What each symbol does to the units:
fav: φ>vep, θ>tez, ψ>nol, δ>vid, α>bon
gel: φ>diz, θ>dob, ψ>meb, δ>tes, α>pul
ziz: φ>tes, θ>buf, ψ>pul, δ>nep, α>gel
ruz: φ>tiv, θ>tav, ψ>nef, δ>pif, α>nim
kot: φ>mem, θ>nef, ψ>suv, δ>zuv, α>mak
kup: φ>nam, θ>ser, ψ>bar, δ>bib, α>dit
zas: φ>meb, θ>tes, ψ>rom, δ>pul, α>ran
nef: φ>mak, θ>nom, ψ>rap, δ>kot, α>zek
zul: φ>zun, θ>buk, ψ>nam, δ>ser, α>bib
tav: φ>nim, θ>nup, ψ>nom, δ>ruz, α>gef
vep: φ>bup, θ>bon, ψ>ziz, δ>ror, α>zut
rom: φ>ser, θ>pog, ψ>bib, δ>kep, α>zul
pog: φ>zul, θ>meb, ψ>kup, δ>rom, α>buk
bop: φ>pek, θ>suv, ψ>rog, δ>mub, α>foz
bar: φ>zes, θ>pav, ψ>kir, δ>noz, α>vib
nom: φ>zek, θ>tiv, ψ>mem, δ>nef, α>zuv
bon: φ>zut, θ>kek, ψ>buf, δ>vep, α>nol
nup: φ>gef, θ>tep, ψ>tiv, δ>tav, α>pif
buk: φ>bib, θ>kep, ψ>dit, δ>zul, α>kup
pek: φ>fav, θ>foz, ψ>kek, δ>fuf, α>tez
noz: φ>lir, θ>bar, ψ>tep, δ>niv, α>zes
ran: φ>kep, θ>diz, ψ>zul, δ>meb, α>rom
fuf: φ>vid, θ>pek, ψ>bon, δ>rog, α>fav
kir: φ>ruz, θ>lir, ψ>gef, δ>tep, α>tav
nim: φ>kot, θ>gef, ψ>zek, δ>tiv, α>nef
ror: φ>buf, θ>vep, ψ>nep, δ>nol, α>bup
rog: φ>kek, θ>fuf, ψ>vep, δ>tez, α>vid
ser: φ>dit, θ>zul, ψ>pav, δ>kup, α>zun
tes: φ>ran, θ>gel, ψ>pog, δ>zas, α>diz
fud: φ>rog, θ>mub, ψ>fav, δ>foz, α>fuf
tep: φ>pif, θ>kir, ψ>nim, δ>nup, α>ruz
mub: φ>fuf, θ>bop, ψ>tez, δ>fud, α>pek
zun: φ>bar, θ>bib, ψ>niv, δ>dit, α>pav
diz: φ>rom, θ>pul, ψ>buk, δ>ran, α>pog
pav: φ>vib, θ>nam, ψ>lir, δ>bar, α>niv
gef: φ>nef, θ>pif, ψ>zuv, δ>nim, α>nom
mak: φ>bop, θ>zek, ψ>fud, δ>mem, α>suv
nol: φ>ziz, θ>ror, ψ>dob, δ>zut, α>buf
tiv: φ>zuv, θ>nim, ψ>mak, δ>nom, α>kot
lir: φ>tav, θ>zes, ψ>pif, δ>kir, α>nup
bup: φ>dob, θ>zut, ψ>tes, δ>buf, α>nep
pul: φ>pog, θ>zas, ψ>kep, δ>diz, α>meb
foz: φ>tez, θ>fud, ψ>vid, δ>pek, α>rog
rap: φ>fud, θ>mem, ψ>pek, δ>suv, α>mub
bib: φ>pav, θ>kup, ψ>noz, δ>zun, α>nam
kek: φ>nol, θ>vid, ψ>bup, δ>bon, α>ror
zut: φ>nep, θ>nol, ψ>gel, δ>bup, α>ziz
dit: φ>noz, θ>zun, ψ>vib, δ>nam, α>bar
zes: φ>nup, θ>vib, ψ>ruz, δ>lir, α>tep
buf: φ>gel, θ>bup, ψ>zas, δ>ziz, α>dob
zek: φ>suv, θ>zuv, ψ>mub, δ>mak, α>rap
vib: φ>tep, θ>niv, ψ>tav, δ>zes, α>kir
niv: φ>kir, θ>noz, ψ>nup, δ>vib, α>lir
pif: φ>nom, θ>ruz, ψ>kot, δ>gef, α>tiv
dob: φ>pul, θ>nep, ψ>ran, δ>gel, α>zas
zuv: φ>rap, θ>kot, ψ>bop, δ>zek, α>mem
meb: φ>buk, θ>ran, ψ>ser, δ>pog, α>kep
vid: φ>ror, θ>fav, ψ>zut, δ>kek, α>vep
mem: φ>mub, θ>mak, ψ>foz, δ>rap, α>bop
nam: φ>niv, θ>dit, ψ>zes, δ>pav, α>noz
tez: φ>bon, θ>rog, ψ>ror, δ>fav, α>kek
kep: φ>kup, θ>rom, ψ>zun, δ>buk, α>ser
suv: φ>foz, θ>rap, ψ>fuf, δ>bop, α>fud
nep: φ>zas, θ>ziz, ψ>diz, δ>dob, α>tes

In the rows, 68 stands for zero.

The rows follow the links: the fewer symbols apart two units are, the more alike their rows tend to be.

Row, then unit:
86 70 87 72 72 48 81 54 87 57 46 82 81 95 66 112 85 77 33 64 100 80 49 39 88 56 90 74 68 94 74 70 53 49 34 59 64 48 88 70 54 74 81 83 70 94 16 91 95 76 68 90 49 74 64 68 55 75 71 73 72 69 54 58 96 83 42 | tes
87 69 81 74 71 47 80 55 82 57 49 78 81 95 71 115 83 78 31 64 99 79 49 40 88 58 91 74 65 101 78 72 57 55 32 55 67 54 90 70 55 74 84 83 70 93 17 85 92 72 73 87 52 76 61 68 50 78 70 75 70 67 52 57 97 86 43 | gel
82 68 70 75 74 48 77 60 78 55 56 72 82 90 78 113 78 81 30 63 97 75 48 42 88 63 95 74 63 112 86 76 66 67 31 48 72 65 90 72 58 76 93 84 69 95 19 74 89 63 82 86 61 82 57 62 48 78 68 81 64 68 52 57 96 91 45 | nep
50 67 72 66 80 67 51 69 56 69 89 100 67 47 101 84 72 44 97 59 45 61 82 84 34 106 44 62 67 34 53 55 63 71 58 73 46 96 67 57 78 49 30 62 97 39 73 61 67 40 88 70 58 55 76 63 106 72 50 46 61 59 40 56 58 63 62 | nim
54 55 53 54 62 79 84 78 53 86 80 38 60 13 48 83 48 57 88 72 70 50 104 92 62 71 46 76 46 48 68 77 60 65 92 83 32 88 38 62 67 76 36 71 62 61 91 65 76 80 92 70 92 50 43 65 59 54 74 61 68 86 47 100 42 55 60 | suv
55 56 47 56 62 80 87 82 51 85 79 26 59 18 43 77 41 62 83 74 73 52 100 91 68 66 54 77 44 59 77 83 68 72 95 81 40 89 38 64 69 81 49 73 55 66 95 61 72 81 90 67 102 56 40 64 48 53 77 68 67 87 52 102 41 58 62 | mub
88 65 95 73 68 48 81 52 93 64 37 86 84 94 57 103 88 75 37 65 97 83 52 40 90 49 87 72 75 82 66 66 46 41 39 66 62 38 87 69 53 74 74 79 68 90 17 99 94 84 55 86 45 70 69 73 58 74 74 72 76 67 58 61 93 78 46 | pul
52 73 70 70 84 69 41 71 59 62 92 106 69 64 108 65 76 48 97 61 38 64 68 80 34 106 51 58 78 41 55 52 71 78 57 68 66 94 76 61 82 46 47 57 98 38 79 55 57 31 83 62 56 63 87 64 109 75 47 48 61 53 54 48 65 68 73 | ruz
63 79 70 75 75 76 37 71 68 60 81 98 64 92 97 20 77 65 90 66 34 73 55 75 47 87 63 53 91 52 57 53 85 84 76 66 101 72 78 70 84 49 75 50 84 47 93 53 39 46 53 50 55 75 101 71 102 77 54 62 65 52 95 44 69 64 98 | zes
65 82 70 73 72 79 38 69 69 61 80 93 65 96 93 13 77 67 91 69 34 75 53 74 49 81 64 53 92 53 56 54 86 85 78 67 103 66 77 71 83 53 79 51 79 47 95 55 38 49 46 49 55 76 103 73 99 75 58 64 68 52 99 48 67 63 101 | vib
70 70 36 70 72 65 77 76 56 59 77 32 66 71 73 88 53 85 43 71 87 65 56 59 85 64 91 76 49 124 103 90 92 92 60 44 85 90 73 74 69 82 107 82 51 91 57 46 69 58 97 73 97 84 45 59 30 69 71 89 58 75 64 73 78 86 63 | vep
63 66 31 64 64 74 83 82 49 69 81 17 59 48 58 75 43 81 55 75 83 55 71 73 83 61 80 77 45 108 98 91 92 91 82 56 76 90 57 75 71 85 95 81 45 84 82 45 64 69 95 66 109 78 40 58 29 62 76 88 60 82 70 89 60 75 70 | fav
72 81 77 74 68 80 46 67 77 64 68 84 65 100 75 1 77 72 84 70 40 77 53 70 63 65 66 55 95 52 56 58 82 74 88 72 104 49 76 73 79 58 83 52 69 55 97 63 38 67 29 49 54 76 101 77 89 71 68 68 74 55 112 54 67 59 105 | bar

Each walk starts at a row. The symbols on each line, taken left to right, move it on to the next unit.
Answer with the unit's row; about right is enough.
start 77 79 82 73 60 78 55 67 82 68 56 80 65 101 61 1 79 75 81 73 47 80 56 68 68 53 69 57 96 49 52 56 75 67 90 77 101 37 73 74 75 63 81 51 64 61 94 72 43 79 22 52 54 74 99 81 85 71 72 69 78 59 116 59 67 56 103
ψ θ α θ δ 58 79 68 73 79 72 36 72 63 58 87 102 67 86 108 34 78 56 93 64 35 70 56 76 41 97 58 54 88 50 56 51 84 87 68 66 94 82 77 66 84 46 70 53 91 41 87 53 43 36 62 54 54 73 98 68 108 78 51 55 64 48 81 44 66 69 91
α θ ψ α α θ 51 56 68 58 70 75 74 75 53 83 82 69 64 18 65 95 59 45 95 67 61 51 105 92 50 86 40 72 53 31 57 66 52 61 77 84 25 93 48 57 70 65 21 68 78 50 81 70 80 66 91 73 77 47 53 64 81 61 64 49 67 76 35 85 44 57 53
start 88 69 102 72 59 62 80 52 98 72 32 82 78 98 39 55 88 77 54 69 83 84 63 52 89 37 76 68 87 55 52 60 44 38 69 81 68 18 76 72 55 74 66 67 60 84 53 105 79 105 22 72 42 66 82 84 67 67 83 70 83 68 90 69 79 61 69
ψ α φ δ ψ θ 54 75 71 71 81 69 40 72 58 61 92 106 68 70 111 58 78 51 95 61 35 66 64 78 35 106 52 56 81 43 54 52 75 81 60 67 75 91 75 61 79 45 53 54 98 37 79 52 54 31 78 59 55 65 90 63 111 77 47 50 61 50 63 45 66 68 79
φ θ φ θ δ θ α ψ φ 59 60 36 59 60 81 85 84 49 79 80 17 57 27 45 72 38 72 73 76 75 52 90 86 77 61 67 78 44 81 88 88 80 80 95 69 55 90 43 70 69 84 69 77 46 76 94 52 66 79 91 64 108 64 39 62 38 54 80 77 62 88 64 97 47 63 68
start 85 72 101 70 55 69 74 56 96 75 37 79 73 98 37 35 86 78 61 73 74 84 63 56 87 35 73 67 89 53 51 59 52 40 79 83 76 18 73 72 60 72 68 62 58 77 65 97 69 105 18 66 45 68 86 86 70 66 83 70 86 67 100 67 76 57 79
δ ψ δ δ ψ θ ψ α 49 61 74 63 76 70 59 74 55 74 88 94 68 36 90 90 67 41 98 62 51 57 91 87 37 101 41 66 62 32 53 57 57 67 61 78 36 97 58 56 74 53 25 62 94 39 71 66 75 47 92 71 64 51 67 61 100 68 54 46 64 65 35 66 53 63 55
α ψ ψ α α φ α θ 81 71 65 74 76 48 75 61 73 54 60 67 79 89 79 112 74 81 31 64 98 74 45 43 88 64 95 74 60 117 87 79 72 70 35 46 76 70 90 73 58 76 95 86 66 96 23 69 85 60 89 86 65 81 57 63 44 76 66 81 63 68 52 56 94 92 48
start 51 54 63 56 67 76 78 76 54 85 82 61 63 18 59 90 55 47 93 67 63 50 104 90 52 83 41 73 53 34 60 69 53 62 82 85 24 91 43 57 69 67 24 68 76 51 83 68 78 70 92 72 80 46 51 65 76 57 69 51 67 77 35 90 44 55 53
ψ θ δ δ α δ 62 64 30 62 64 78 84 82 49 71 82 14 59 43 55 71 38 81 60 75 82 56 79 77 81 61 75 78 44 101 96 92 91 90 87 58 72 89 52 74 71 84 90 78 44 83 86 45 63 72 94 65 108 76 41 61 30 60 77 86 61 86 67 92 56 72 70
φ δ φ θ α φ δ φ θ 89 66 100 71 64 54 82 50 95 65 35 86 82 96 50 90 90 76 41 66 94 84 56 43 89 44 82 74 77 74 61 65 42 37 48 72 62 28 83 71 52 74 68 75 64 89 28 102 90 94 42 82 41 67 73 78 62 71 78 73 81 68 67 63 90 72 49
start 67 68 31 67 68 71 78 79 53 62 79 24 64 59 66 79 46 85 47 74 85 62 62 67 86 62 87 75 48 118 101 91 95 92 72 48 81 91 67 76 69 85 103 80 48 89 69 43 67 64 97 70 104 82 42 60 29 67 71 88 58 81 67 81 70 84 68
ψ α δ θ ψ ψ θ φ α 78 78 86 73 60 76 58 66 85 71 53 79 66 99 53 6 80 79 78 74 52 84 57 67 73 50 71 59 95 49 51 57 69 63 90 79 96 35 73 75 72 66 80 54 62 63 91 76 47 85 19 52 52 72 98 83 79 69 76 71 79 62 116 61 70 56 100
θ ψ ψ φ α φ α θ 51 55 61 56 66 78 80 77 53 85 81 53 62 14 58 90 50 51 92 67 66 52 104 93 55 80 42 74 48 39 62 72 55 63 83 84 26 90 41 59 68 70 26 69 69 55 86 68 78 76 91 71 85 48 47 63 70 57 70 57 68 81 41 92 41 53 54
start 87 69 90 72 69 48 80 52 90 62 41 85 83 95 62 107 88 77 36 65 97 81 52 39 89 51 86 75 71 90 71 68 48 45 35 62 63 42 88 69 54 74 76 82 69 93 16 94 95 82 62 88 47 74 66 71 55 76 72 72 74 67 57 59 96 80 44
δ δ α φ δ 86 70 98 72 55 72 73 56 94 74 37 77 71 100 39 26 83 79 66 74 69 83 63 58 81 38 72 65 91 51 50 59 53 45 82 84 82 19 72 75 62 73 71 59 58 74 72 94 63 104 13 65 47 68 89 87 71 65 82 71 85 67 104 68 73 55 83
α α ψ α α ψ 49 59 72 61 74 73 65 74 55 78 85 82 66 27 77 95 61 42 95 63 54 54 97 91 44 95 40 70 58 30 55 62 55 62 70 82 28 95 52 57 70 58 20 66 87 45 76 68 80 57 92 71 69 46 60 62 92 62 59 47 66 69 33 75 48 56 53
start 69 81 73 75 69 79 44 69 74 64 71 87 65 99 80 4 78 72 85 71 40 77 52 73 56 70 66 54 95 53 56 55 83 79 85 71 104 56 75 73 81 56 82 50 72 53 98 60 37 61 35 50 55 78 101 75 95 74 64 66 72 53 108 51 68 62 106
φ α δ θ φ θ 52 71 70 70 81 69 44 73 56 66 92 106 69 59 107 74 74 45 96 59 40 63 73 82 34 108 47 60 75 41 52 54 69 78 60 69 62 96 71 59 80 47 41 59 99 39 75 55 60 36 84 66 55 61 84 62 110 76 47 47 61 55 51 50 62 66 67
ψ θ α ψ φ α φ δ 74 70 38 71 73 61 79 73 58 56 76 40 67 73 76 93 58 86 38 70 89 66 52 56 85 67 94 74 51 125 101 89 91 91 54 43 87 87 76 75 67 79 108 84 55 93 52 50 71 55 98 76 92 85 47 57 33 71 69 87 59 75 61 70 81 90 60
start 53 56 52 57 62 81 87 80 52 87 80 32 59 14 45 80 44 59 85 71 71 50 104 92 66 68 50 77 44 54 73 80 63 69 93 83 33 89 39 64 68 77 42 73 57 64 93 62 75 81 90 68 99 53 41 65 53 54 75 65 69 85 52 101 41 56 60
ψ θ ψ θ φ θ α φ 84 70 77 75 74 46 79 55 79 56 54 75 82 93 73 114 82 80 30 63 98 78 46 41 87 60 92 75 63 106 82 73 62 62 31 51 71 59 88 71 55 74 90 85 69 93 16 81 91 68 80 86 57 79 59 66 51 78 68 78 68 68 51 57 98 89 43
δ θ φ α α ψ 80 76 89 72 58 76 62 64 89 72 48 78 68 99 50 9 81 79 75 73 57 83 59 65 76 44 70 61 97 48 53 58 66 55 90 81 93 28 71 75 69 68 79 56 59 65 87 83 49 91 15 55 52 72 97 83 79 68 79 71 82 62 115 64 69 56 99
